Here is a tiny trained network, its code and every weight. The questions are about switching its units off for an input and a class, where a switched-off unit gives its printed mean instead of its output.

import numpy as np


def w(rows, s, z=0):
    codes = np.array(rows[::2]) - 128.0
    scale = np.full(codes.shape[1], s)
    scale[-1] = z or s
    return codes * scale


def f(y):
    return np.maximum(y, 0)


def log_softmax(a):
    a = a - a.max(-1, keepdims=True)
    return a - np.log(np.exp(a).sum(-1, keepdims=True))


def net(x, mask):
    res = np.array(x, float).reshape(1, 5) / 4 @ E
    y = f(res @ A[0][:, :-1].T + A[0][:, -1])
    res = res + np.where(mask, y, B[0][:, -1]) @ B[0][:, :-1]
    return log_softmax(res[-1] @ U[:, :-1].T + U[:, -1])


A, B = {}, {}
E = w([
[42,168,44,69,69,53,95],'x0',
[119,2,166,146,65,107,188],'x1',
[243,165,149,100,110,69,130],'x2',
[83,160,199,246,119,78,106],'x3',
[125,140,130,128,120,131,137],'x4',
],0.0099)
A[0] = w([
[139,167,128,105,146,133,119,116],'n0',
[185,196,134,124,130,79,122,207],'n1',
[160,104,148,109,112,64,155,134],'n2',
[69,155,69,116,138,146,144,228],'n3',
[107,167,201,196,94,83,107,79],'n4',
[141,120,171,126,157,136,134,25],'n5',
[53,109,108,159,135,193,142,224],'n6',
[161,125,111,83,110,156,136,150],'n7',
[191,123,216,163,205,193,181,102],'n8',
[95,153,102,120,73,95,86,40],'n9',
[77,110,112,106,80,120,111,155],'n10',
[195,134,102,146,83,114,155,173],'n11',
[126,157,184,86,115,93,144,80],'n12',
[151,113,74,112,119,165,134,34],'n13',
[121,134,92,117,92,39,142,94],'n14',
[140,113,113,98,120,129,150,43],'n15',
[131,73,152,121,65,86,146,2],'n16',
[112,9,141,147,71,84,214,83],'n17',
[133,108,114,113,106,180,131,175],'n18',
[102,134,169,188,128,90,85,97],'n19',
[136,214,119,138,175,146,92,170],'n20',
],0.014,0.0057)
B[0] = w([
[90,122,163,168,171,130,96,158],'n0',
[136,31,148,191,135,97,101,208],'n1',
[67,49,162,164,163,127,75,178],'n2',
[198,88,176,170,125,137,108,206],'n3',
[194,127,118,29,176,52,208,213],'n4',
[117,176,52,137,115,117,121,149],'n5',
[143,2,125,166,124,109,139,219],'n6',
[188,126,165,70,136,71,178,172],'n7',
[217,165,97,148,38,172,98,254],'n8',
[201,193,70,136,74,176,132,180],'n9',
[179,114,140,137,103,157,104,189],'n10',
[92,28,127,173,137,141,153,177],'n11',
[103,84,71,174,98,139,164,150],'n12',
[200,169,61,40,177,86,160,154],'n13',
[141,141,99,119,62,210,107,192],'n14',
[144,170,128,118,179,90,133,144],'n15',
[102,179,141,150,195,162,94,173],'n16',
[143,196,165,136,189,165,55,239],'n17',
[139,131,174,77,122,71,177,169],'n18',
[203,120,112,26,139,110,146,194],'n19',
[125,147,208,140,181,196,94,207],'n20',
],0.0083,0.016)
U = w([
[162,146,108,147,38,182,107,99],'0',
[102,143,198,148,219,178,89,102],'1',
[159,113,130,78,182,94,203,123],'2',
[120,62,198,127,99,144,125,255],'3',
[113,6,151,179,129,139,133,115],'4',
[106,97,144,172,141,147,182,153],'5',
[62,144,114,127,100,88,196,83],'6',
[42,190,94,126,148,143,150,91],'7',
],0.011,0.0094)

Each question gives the input, the list of numbers given to net, and the class t.
The units are the neurons (one row each of A and B). Each row of codes is followed by its name. A weight is (code - 128) times the scale printed after its matrix; where a second scale follows, it is the last column's (A, B and U).
mask holds one flag per neuron, in row order. A switched-off neuron (its flag False) gives its mean, the last column of its row in B, instead of its output. The means were averaged over made-up inputs and are rounded, as every weight is.
A unit's drop is (log p(t) with every unit on - log p(t) with that unit switched off) / (log p(t) with every unit on - log p(t) with every unit switched off).
The circuit of an input: a set's keep is (log p(t) with only the set's units on - log p(t) with every unit switched off) / (log p(t) with every unit on - log p(t) with every unit switched off). Starting from the 12 units with the biggest drops (on a tie, the unit counted first), units are removed one at a time, each time the one whose removal leaves the highest keep (on an exact tie, the one counted first), for as long as the keep stays at least 0.8.
units of the circuit, in order: the units of the circuit, biggest drop first
most important unit: the unit with the biggest drop
k most important neurons: the k neurons with the biggest drops, biggest first
drop of u: that unit's drop, to one decimal
input [2,5,7,0,-6], class 4: units of the circuit, in order	(n11 n2)
input [3,-3,5,6,-1], class 2: 4 most important neurons	(n4 n19 n8 n6)
input [-8,3,5,-6,5], class 0: 2 most important neurons	(n8 n4)
input [7,6,1,0,0], class 0: most important unit	n14
input [6,8,4,-7,2], class 1: units of the circuit, in order	(n17 n16)
input [4,-5,-8,-2,-4], class 4: 4 most important neurons	(n6 n17 n8 n3)
input [-7,-4,6,-5,-6], class 0: 3 most important neurons	(n8 n6 n4)
input [-6,-3,7,4,-5], class 4: 3 most important neurons	(n1 n11 n9)
input [4,-4,5,-4,-1], class 4: units of the circuit, in order	(n1 n8)
input [4,-3,8,-7,-1], class 4: units of the circuit, in order	(n1 n11)
input [-5,-7,7,-6,-3], class 1: 3 most important neurons	(n20 n6 n0)
input [1,-6,2,-6,-4], class 1: 2 most important neurons	(n20 n4)
input [4,6,8,7,4], class 4: 4 most important neurons	(n2 n11 n1 n12)
input [-1,7,2,-8,0], class 2: 2 most important neurons	(n7 n13)
input [-1,-5,-5,7,0], class 2: 3 most important neurons	(n4 n19 n17)
input [-5,5,8,0,6], class 4: units of the circuit, in order	(n11)
input [7,7,-6,1,6], class 0: 2 most important neurons	(n9 n14)
input [1,-6,-7,6,-3], class 4: drop of n6	2.0
input [0,6,-5,-4,-2], class 1: drop of n1	0.1
input [1,-5,-7,0,-1], class 4: units of the circuit, in order	(n6)
input [-3,-2,5,8,-3], class 2: drop of n4	0.9
